Below is a small trained network, with its code and all its weights. Each question gives an input and a class and asks what happens when units are switched off, that is, made to give their printed mean instead of their output.

import numpy as np


def w(rows, s, z=0):
    codes = np.array(rows[::2]) - 128.0
    scale = np.full(codes.shape[1], s)
    scale[-1] = z or s
    return codes * scale


def f(y):
    return np.maximum(y, 0)


def log_softmax(a):
    a = a - a.max(-1, keepdims=True)
    return a - np.log(np.exp(a).sum(-1, keepdims=True))


def net(x, mask):
    res = np.array(x, float).reshape(1, 3) / 4 @ E
    y = f(res @ A[0][:, :-1].T + A[0][:, -1])
    res = res + np.where(mask, y, B[0][:, -1]) @ B[0][:, :-1]
    return log_softmax(res[-1] @ U[:, :-1].T + U[:, -1])


A, B = {}, {}
E = w([
[209,108,91,83,204,213,231],'x0',
[190,41,168,55,44,92,68],'x1',
[155,52,7,139,176,61,147],'x2',
],0.013)
A[0] = w([
[202,73,138,86,132,191,166,186],'N0',
[120,174,139,153,129,165,167,80],'N1',
[87,184,129,144,115,148,65,129],'N2',
[144,122,50,120,120,72,117,239],'N3',
[111,133,140,172,79,176,134,28],'N4',
[139,127,149,142,164,121,107,44],'N5',
[165,86,43,86,156,103,214,136],'N6',
[84,215,206,156,74,176,83,146],'N7',
[49,133,91,196,171,67,95,98],'N8',
[206,83,108,53,147,79,192,127],'N9',
[85,212,83,146,123,141,143,224],'N10',
[179,143,130,191,221,141,66,134],'N11',
[126,194,233,138,159,216,119,198],'N12',
[227,116,175,49,109,169,164,148],'N13',
[116,88,111,135,31,57,63,182],'N14',
[159,54,129,46,128,139,101,127],'N15',
[132,172,137,142,162,176,175,64],'N16',
[126,11,116,112,87,3,75,240],'N17',
[139,91,79,167,193,92,123,254],'N18',
[173,81,133,49,138,215,149,176],'N19',
[116,119,13,182,147,154,208,201],'N20',
[117,135,98,121,145,145,112,97],'N21',
[88,184,46,207,150,122,175,113],'N22',
[79,147,110,132,166,142,151,75],'N23',
[185,93,130,155,133,58,48,115],'N24',
],0.012,0.0039)
B[0] = w([
[233,76,75,51,168,110,47,206],'N0',
[105,100,161,111,169,112,177,166],'N1',
[65,122,138,114,191,143,156,176],'N2',
[39,169,88,192,148,99,99,198],'N3',
[118,100,135,129,157,162,80,147],'N4',
[120,140,140,123,120,127,145,128],'N5',
[190,156,75,180,106,35,101,237],'N6',
[109,112,196,107,194,240,156,216],'N7',
[2,134,77,197,43,141,142,199],'N8',
[176,146,61,135,145,105,79,213],'N9',
[83,106,92,200,151,174,188,193],'N10',
[142,109,118,134,127,90,182,163],'N11',
[103,77,115,39,217,193,201,207],'N12',
[133,68,78,36,96,201,46,195],'N13',
[71,192,190,99,179,110,62,222],'N14',
[133,141,134,161,94,138,45,188],'N15',
[125,127,169,104,176,85,183,180],'N16',
[74,166,205,153,38,91,29,250],'N17',
[123,121,117,222,142,108,123,213],'N18',
[184,107,140,62,149,126,37,202],'N19',
[147,145,112,167,149,16,144,246],'N20',
[113,117,141,162,151,82,128,142],'N21',
[128,112,155,197,118,104,225,219],'N22',
[141,116,119,151,146,112,211,168],'N23',
[100,149,186,154,102,71,50,187],'N24',
],0.0084,0.022)
U = w([
[160,93,84,68,186,54,193,121],'0',
[61,144,70,255,115,103,216,172],'1',
[94,158,147,39,54,23,198,16],'2',
[25,160,225,165,99,78,69,214],'3',
[191,133,131,210,183,60,201,81],'4',
[199,101,164,12,76,168,91,176],'5',
[186,116,44,144,127,89,62,4],'6',
[68,111,175,99,197,249,189,151],'7',
],0.0088,0.0027)

Each question gives the input, the list of numbers given to net, and the class t.
The units are the neurons (one row each of A and B). Each row of codes is followed by its name. A weight is (code - 128) times the scale printed after its matrix; where a second scale follows, it is the last column's (A, B and U).
mask holds one flag per neuron, in row order. A switched-off neuron (its flag False) gives its mean, the last column of its row in B, instead of its output. The means were averaged over made-up inputs and are rounded, as every weight is.
A unit's drop is (log p(t) with every unit on - log p(t) with that unit switched off) / (log p(t) with every unit on - log p(t) with every unit switched off).
The circuit of an input: a set's keep is (log p(t) with only the set's units on - log p(t) with every unit switched off) / (log p(t) with every unit on - log p(t) with every unit switched off). Starting from the 12 units with the biggest drops (on a tie, the unit counted first), units are removed one at a time, each time the one whose removal leaves the highest keep (on an exact tie, the one counted first), for as long as the keep stays at least 0.8.
units of the circuit, in order: the units of the circuit, biggest drop first
top k neurons: the k neurons with the biggest drops, biggest first
drop when u is switched off: that unit's drop, to one decimal
input [8,2,-1], class 5: units of the circuit, in order -> N13
input [4,2,0], class 6: units of the circuit, in order -> N7, N9
input [4,-1,0], class 0: units of the circuit, in order -> N17, N3
input [1,6,5], class 3: top 2 neurons -> N17, N24
input [-6,-4,0], class 1: top 2 neurons -> N8, N17
input [0,6,-8], class 5: top 2 neurons -> N13, N10
input [5,-1,6], class 6: drop when N9 is switched off -> 0.4
input [-7,1,-5], class 7: drop when N7 is switched off -> 0.4
input [1,7,7], class 3: drop when N24 is switched off -> 0.8
input [6,-1,-3], class 5: top 2 neurons -> N13, N19
input [-6,-6,-1], class 1: drop when N7 is switched off -> -0.1
